Here is a tiny trained network, its code and every weight. The questions are about switching its units off for an input and a target symbol, where a switched-off unit gives its printed mean instead of its output.

import numpy as np


def w(rows, s, z=0):
    codes = np.array(rows[::2]) - 128.0
    scale = np.full(codes.shape[1], s)
    scale[-1] = z or s
    return codes * scale


def f(y):
    return np.maximum(y, 0)


def softmax(a):
    e = np.exp(a - a.max(-1, keepdims=True))
    return e / e.sum(-1, keepdims=True)


def log_softmax(a):
    a = a - a.max(-1, keepdims=True)
    return a - np.log(np.exp(a).sum(-1, keepdims=True))


def net(x, mask):
    ids = ['ΔΛΨΩαβγεζξ'.index(c) for c in x.split()]
    T = len(ids)
    res = E[ids] + P[:T]
    r = res
    for j in range(2):
        rows = slice(2 * j, 2 * j + 2)
        q, k, v = (r @ M[0][rows].T for M in (Q, K, V))
        z = softmax(np.where(np.tri(T) > 0, q @ k.T / 2**0.5, -1e9)) @ v
        o = O[0][rows]
        res = res + np.where(mask[j], z, o[:, -1]) @ o[:, :-1]
    y = f(res @ A[0][:, :-1].T + A[0][:, -1])
    res = res + np.where(mask[2:6], y, B[0][:, -1]) @ B[0][:, :-1]
    return log_softmax(res[-1] @ U[:, :-1].T + U[:, -1])


Q, K, V, O, A, B = {}, {}, {}, {}, {}, {}
E = w([
[52,89,86,136,116,100],'Δ',
[102,75,113,93,102,137],'Λ',
[93,58,109,117,157,102],'Ψ',
[156,42,88,136,120,111],'Ω',
[43,150,106,51,122,165],'α',
[70,138,56,169,95,112],'β',
[108,86,67,210,136,72],'γ',
[183,113,33,140,100,144],'ε',
[122,189,50,72,64,205],'ζ',
[153,149,118,4,129,213],'ξ',
],0.015)
P = w([
[118,19,148,96,15,84],'0',
[82,40,93,102,86,97],'1',
[108,90,147,151,105,131],'2',
[86,154,45,44,185,43],'3',
[161,81,105,101,68,117],'4',
[154,112,185,120,59,81],'5',
[28,18,73,192,107,202],'6',
[212,122,116,81,33,139],'7',
[187,157,216,124,55,58],'8',
[109,210,104,179,249,154],'9',
[206,110,118,123,77,145],'10',
[230,201,244,122,36,25],'11',
[34,173,126,215,89,206],'12',
[225,102,120,95,101,153],'13',
],0.017)
Q[0] = w([
[171,229,101,176,254,187],'head 1',
[178,199,141,75,119,9],'head 1',
[129,146,117,183,222,233],'head 2',
[183,230,135,107,193,75],'head 2',
],0.015)
K[0] = w([
[58,23,56,106,119,158],'head 1',
[119,88,191,106,8,87],'head 1',
[48,66,40,119,199,173],'head 2',
[68,3,119,92,25,120],'head 2',
],0.013)
V[0] = w([
[193,50,119,160,120,116],'head 1',
[215,189,11,109,40,242],'head 1',
[197,118,47,222,142,44],'head 2',
[26,203,120,158,36,107],'head 2',
],0.012)
O[0] = w([
[146,107,120,196,136,151,170],'head 1',
[175,77,92,115,2,180,255],'head 1',
[201,141,115,213,121,60,138],'head 2',
[113,191,157,104,44,72,251],'head 2',
],0.019,0.0069)
A[0] = w([
[156,80,140,116,75,152,20],'neuron 1',
[118,140,251,192,99,199,3],'neuron 2',
[172,131,211,122,121,130,151],'neuron 3',
[171,148,136,205,234,123,75],'neuron 4',
],0.014,0.0035)
B[0] = w([
[144,123,193,171,178,136,253],'neuron 1',
[1,145,109,238,20,186,137],'neuron 2',
[128,121,61,91,197,202,146],'neuron 3',
[121,65,134,77,132,85,198],'neuron 4',
],0.014,0.04)
U = w([
[82,229,254,160,178,90,74],'Δ',
[45,151,116,163,148,173,254],'Λ',
[94,153,210,116,190,141,62],'Ψ',
[110,76,103,99,83,170,89],'Ω',
[104,139,156,55,75,148,132],'α',
[127,169,143,109,29,98,134],'β',
[143,148,175,97,76,91,88],'γ',
[129,141,133,159,124,141,183],'ε',
[162,135,185,77,55,136,129],'ζ',
[139,109,140,73,153,217,118],'ξ',
],0.0083,0.0097)

Each question gives the input, a string of symbols that net reads in full, and the target symbol t.
The units are the heads (2 rows each of Q, K, V and O) and the neurons (one row each of A and B). Each row of codes is followed by its name. A weight is (code - 128) times the scale printed after its matrix; where a second scale follows, it is the last column's (O, A, B and U).
mask holds one flag per unit, heads first, then neurons. A switched-off unit (its flag False) gives its mean, the last column of its rows in O or B, instead of its output. The means were averaged over made-up inputs and are rounded, as every weight is.
A unit's drop is (log p(t) with every unit on - log p(t) with that unit switched off) / (log p(t) with every unit on - log p(t) with every unit switched off).
The circuit of an input: a set's keep is (log p(t) with only the set's units on - log p(t) with every unit switched off) / (log p(t) with every unit on - log p(t) with every unit switched off). Starting from all 6 units, units are removed one at a time, each time the one whose removal leaves the highest keep (on an exact tie, the one counted first), for as long as the keep stays at least 0.8.
circuit, biggest first: the units of the circuit, biggest drop first
most important unit: the unit with the biggest drop
k most important neurons: the k neurons with the biggest drops, biggest first
which heads matter: for each layer, one digit per head in row order, 1 if its drop is at least 0.15 and else 0, layers parted by /
input γ ζ Δ ξ ζ ξ ζ Λ Ψ ξ Λ Ψ ζ, target ξ: which heads matter	11
input ζ Λ Λ ζ Δ Λ ζ ζ Δ Δ ζ ε α α, target ε: 2 most important neurons	(neuron 4; neuron 1)
input α Ω ζ Ψ ζ ξ Ψ β Ω γ, target Ψ: which heads matter	10
input α Ψ Ω Λ, target α: most important unit	neuron 1
input Ω Δ α β, target Ω: circuit, biggest first	(neuron 1; neuron 4; head 2; head 1)
input Δ ε ζ ε ξ Λ γ Ψ Ψ Λ, target γ: circuit, biggest first	(neuron 4; neuron 1; head 2; head 1)
input Δ Ψ ζ ε Δ γ Ψ Δ Ψ Δ ζ α Ψ, target Δ: which heads matter	10
input ζ ε ζ ε ξ α Ω Δ, target α: which heads matter	11
input Δ ζ Δ γ Ψ β Ω Ψ α ξ ε ε, target ε: circuit, biggest first	(head 2; neuron 3)
input Λ α Δ ζ, target Λ: circuit, biggest first	(neuron 1; head 1)
input ζ Ψ Ω Ψ Ψ, target Ω: circuit, biggest first	(neuron 1; head 2; neuron 4; head 1)
input ξ Ω γ ε, target ξ: which heads matter	01
input Λ ε ε Λ Λ γ Λ ζ Ψ ε Ω, target ε: which heads matter	11
input Λ ζ ε ε Ψ ε ζ α Δ ξ, target ζ: circuit, biggest first	(head 1)
input Ψ β Ω ξ β, target ξ: which heads matter	01
input Ω β Λ β Λ Ω Λ, target β: circuit, biggest first	(neuron 1; head 2)
input ζ ζ Δ ξ ξ β ζ α Ψ ζ, target ζ: which heads matter	10
input Δ ξ Δ ε ε ζ Λ ξ γ Δ Ω α Λ, target Δ: which heads matter	10
input α ζ Ω, target Ω: which heads matter	11
input γ Ψ Ω γ Λ ξ Λ, target γ: most important unit	head 2
